Below is a small trained network, with its code and all its weights. Each question gives an input and a target symbol and asks what happens when units are switched off, that is, made to give their printed mean instead of their output.

import numpy as np


def w(rows, s, z=0):
    codes = np.array(rows[::2]) - 128.0
    scale = np.full(codes.shape[1], s)
    scale[-1] = z or s
    return codes * scale


def f(y):
    return y / 2 * (1 + np.tanh(0.7978845608 * (y + 0.044715 * y**3)))


def softmax(a):
    e = np.exp(a - a.max(-1, keepdims=True))
    return e / e.sum(-1, keepdims=True)


def log_softmax(a):
    a = a - a.max(-1, keepdims=True)
    return a - np.log(np.exp(a).sum(-1, keepdims=True))


def net(x, mask):
    ids = ['αβγδεζηθλμξπστψω'.index(c) for c in x.split()]
    T = len(ids)
    res = E[ids] + P[:T]
    u = 0
    for l in range(3):
        q, k, v = (res @ M[l].T for M in (Q, K, V))
        z = softmax(np.where(np.tri(T) > 0, q @ k.T / 3**0.5, -1e9)) @ v
        res = res + np.where(mask[u], z, O[l][:, -1]) @ O[l][:, :-1]
        u += 1
        y = f(res @ A[l][:, :-1].T + A[l][:, -1])
        res = res + np.where(mask[u : u + 4], y, B[l][:, -1]) @ B[l][:, :-1]
        u += 4
    return log_softmax(res[-1] @ U[:, :-1].T + U[:, -1])


Q, K, V, O, A, B = {}, {}, {}, {}, {}, {}
E = w([
[98,117,161,132,105],'α',
[255,90,43,124,153],'β',
[155,109,139,204,100],'γ',
[45,208,29,163,120],'δ',
[100,54,119,112,7],'ε',
[149,152,184,147,103],'ζ',
[30,154,137,58,140],'η',
[116,199,148,110,100],'θ',
[136,157,155,74,104],'λ',
[72,144,167,99,134],'μ',
[77,74,141,132,142],'ξ',
[120,172,22,118,163],'π',
[119,108,147,173,120],'σ',
[53,27,35,241,201],'τ',
[178,145,152,156,95],'ψ',
[66,176,152,82,139],'ω',
],0.022)
P = w([
[184,73,185,101,171],'0',
[25,163,120,217,158],'1',
[173,62,131,86,146],'2',
[11,153,87,214,133],'3',
[165,49,99,87,127],'4',
[10,149,69,217,115],'5',
[161,40,80,86,111],'6',
[2,150,63,220,111],'7',
[157,39,76,82,107],'8',
],0.0078)
Q[0] = w([
[244,64,151,4,163],'0.h0',
[158,76,160,87,104],'0.h0',
[151,157,119,112,76],'0.h0',
],0.019)
K[0] = w([
[132,163,254,137,186],'0.h0',
[136,134,240,144,158],'0.h0',
[159,162,143,154,102],'0.h0',
],0.019)
V[0] = w([
[102,63,159,134,124],'0.h0',
[115,148,210,124,2],'0.h0',
[172,180,145,182,209],'0.h0',
],0.0071)
O[0] = w([
[150,97,109,92,98,252],'0.h0',
[112,118,72,134,1,83],'0.h0',
[127,127,159,150,139,83],'0.h0',
],0.0098,0.0012)
A[0] = w([
[206,73,217,1,56,3],'0.n0',
[244,105,184,33,134,94],'0.n1',
[89,104,9,71,125,105],'0.n2',
[2,168,165,89,165,71],'0.n3',
],0.0096,0.011)
B[0] = w([
[86,156,111,254,198,159],'0.n0',
[128,184,72,120,89,157],'0.n1',
[181,146,117,147,174,247],'0.n2',
[203,161,143,149,105,255],'0.n3',
],0.013,0.0036)
Q[1] = w([
[172,74,139,85,1],'1.h0',
[93,208,97,91,120],'1.h0',
[87,133,67,209,48],'1.h0',
],0.0096)
K[1] = w([
[49,139,254,196,103],'1.h0',
[81,159,54,196,127],'1.h0',
[58,78,85,91,101],'1.h0',
],0.0079)
V[1] = w([
[146,128,215,118,85],'1.h0',
[254,74,182,118,118],'1.h0',
[91,120,168,161,151],'1.h0',
],0.0049)
O[1] = w([
[142,128,183,2,126,12],'1.h0',
[119,136,77,143,123,250],'1.h0',
[106,125,191,105,95,100],'1.h0',
],0.0059,0.0011)
A[1] = w([
[2,165,160,91,99,78],'1.n0',
[149,207,96,95,69,4],'1.n1',
[195,63,141,137,89,3],'1.n2',
[131,193,169,155,96,94],'1.n3',
],0.015,0.0074)
B[1] = w([
[144,44,229,70,234,176],'1.n0',
[133,39,101,71,173,230],'1.n1',
[136,166,90,164,255,218],'1.n2',
[127,129,36,80,113,253],'1.n3',
],0.0089,0.0047)
Q[2] = w([
[124,31,63,150,50],'2.h0',
[181,2,58,67,119],'2.h0',
[40,246,79,149,150],'2.h0',
],0.0098)
K[2] = w([
[66,99,143,111,2],'2.h0',
[134,146,204,112,46],'2.h0',
[104,209,17,189,200],'2.h0',
],0.011)
V[2] = w([
[2,198,89,100,181],'2.h0',
[48,80,64,132,139],'2.h0',
[70,144,151,126,121],'2.h0',
],0.0075)
O[2] = w([
[29,211,1,102,136,82],'2.h0',
[92,116,132,68,151,246],'2.h0',
[72,123,187,192,156,2],'2.h0',
],0.0071,0.0021)
A[2] = w([
[87,118,74,161,157,173],'2.n0',
[76,164,223,59,3,128],'2.n1',
[172,191,84,104,168,81],'2.n2',
[119,31,139,70,170,1],'2.n3',
],0.012,0.0097)
B[2] = w([
[142,158,182,65,80,254],'2.n0',
[123,170,8,167,211,171],'2.n1',
[96,79,176,168,131,231],'2.n2',
[52,151,99,152,57,170],'2.n3',
],0.011,0.0097)
U = w([
[70,77,94,227,143,106],'α',
[189,133,139,206,155,223],'β',
[103,107,144,249,2,53],'γ',
[142,207,137,79,56,214],'δ',
[202,118,91,95,38,228],'ε',
[137,158,66,147,209,26],'ζ',
[146,43,108,91,165,26],'η',
[91,57,154,90,76,135],'θ',
[108,113,67,105,131,126],'λ',
[183,179,75,61,173,84],'μ',
[126,58,197,118,90,252],'ξ',
[120,224,161,187,122,153],'π',
[65,49,193,154,117,95],'σ',
[121,121,183,61,207,150],'τ',
[158,197,30,209,99,6],'ψ',
[178,119,157,22,131,184],'ω',
],0.0091,0.0031)

Each question gives the input, a string of symbols that net reads in full, and the target symbol t.
The units are the heads (3 rows each of Q, K, V and O) and the neurons (one row each of A and B). Each row of codes is followed by its name. A weight is (code - 128) times the scale printed after its matrix; where a second scale follows, it is the last column's (O, A, B and U).
mask holds one flag per unit, layer by layer, with each layer's heads first. A switched-off unit (its flag False) gives its mean, the last column of its rows in O or B, instead of its output. The means were averaged over made-up inputs and are rounded, as every weight is.
A unit's drop is (log p(t) with every unit on - log p(t) with that unit switched off) / (log p(t) with every unit on - log p(t) with every unit switched off).
The circuit of an input: a set's keep is (log p(t) with only the set's units on - log p(t) with every unit switched off) / (log p(t) with every unit on - log p(t) with every unit switched off). Starting from the 12 units with the biggest drops (on a tie, the unit counted first), units are removed one at a time, each time the one whose removal leaves the highest keep (on an exact tie, the one counted first), for as long as the keep stays at least 0.8.
circuit, biggest first: the units of the circuit, biggest drop first
most important unit: the unit with the biggest drop
k most important neurons: the k neurons with the biggest drops, biggest first
k most important neurons of layer l: the k neurons of layer l with the biggest drops, biggest first
input γ α τ β γ ζ θ, target λ: 4 most important neurons : (2.n1, 2.n3, 1.n2, 1.n1)
input σ σ α γ γ α π ζ β, target η: 2 most important neurons of layer 1 : (1.n1, 1.n2)
input π π γ α, target π: 3 most important neurons : (0.n3, 1.n1, 2.n2)
input ε α π γ, target π: circuit, biggest first : (0.h0, 2.n0, 2.h0)
input γ π θ σ α γ, target π: circuit, biggest first : (0.h0, 2.h0, 2.n0)
input ζ γ λ, target δ: most important unit : 0.n0
input α η γ τ, target τ: circuit, biggest first : (2.n0, 0.h0)
input γ σ ψ ξ β σ γ γ, target β: circuit, biggest first : (0.h0, 2.h0, 1.n2)
input ξ ε β γ τ γ, target τ: 2 most important neurons : (0.n1, 0.n3)
input ψ α ψ σ ψ ω γ ε, target ε: circuit, biggest first : (0.n2, 0.h0)
input γ β γ ζ, target β: circuit, biggest first : (0.h0, 2.h0, 2.n0)
input π σ δ δ μ ψ λ, target δ: circuit, biggest first : (2.n0, 0.n0, 2.h0, 0.n1)
input σ δ δ σ, target δ: circuit, biggest first : (2.n0, 2.h0)
input η ψ ε ω, target ε: 2 most important neurons : (0.n2, 1.n2)
input γ δ γ ψ ψ β, target β: most important unit : 2.n2
input λ π θ α ζ, target ψ: 2 most important neurons : (2.n1, 0.n2)
input ξ γ π σ ψ α ψ ψ, target π: circuit, biggest first : (0.h0, 1.n1)
input β γ ξ η, target β: circuit, biggest first : (0.n3, 0.h0, 2.h0)
input α γ γ σ γ β, target β: 2 most important neurons : (0.n2, 2.n2)
input σ γ ψ μ τ, target σ: 2 most important neurons : (2.n0, 2.n3)
input γ π ψ ζ γ ψ, target π: circuit, biggest first : (0.h0, 2.h0, 2.n0, 2.n2)
input ψ θ μ θ, target θ: 4 most important neurons : (1.n1, 1.n0, 2.n3, 0.n2)
input μ ε ε γ γ ψ, target ε: circuit, biggest first : (0.h0)
input η γ γ η α ψ, target ψ: 4 most important neurons : (1.n2, 2.n1, 0.n3, 0.n2)
input δ θ ω σ β ψ σ σ ε, target γ: 3 most important neurons : (0.n0, 1.n3, 0.n3)
input λ γ ψ γ μ, target ζ: 3 most important neurons : (2.n1, 1.n2, 1.n1)
input δ π δ ω ε ψ ε η, target ε: most important unit : 0.n2
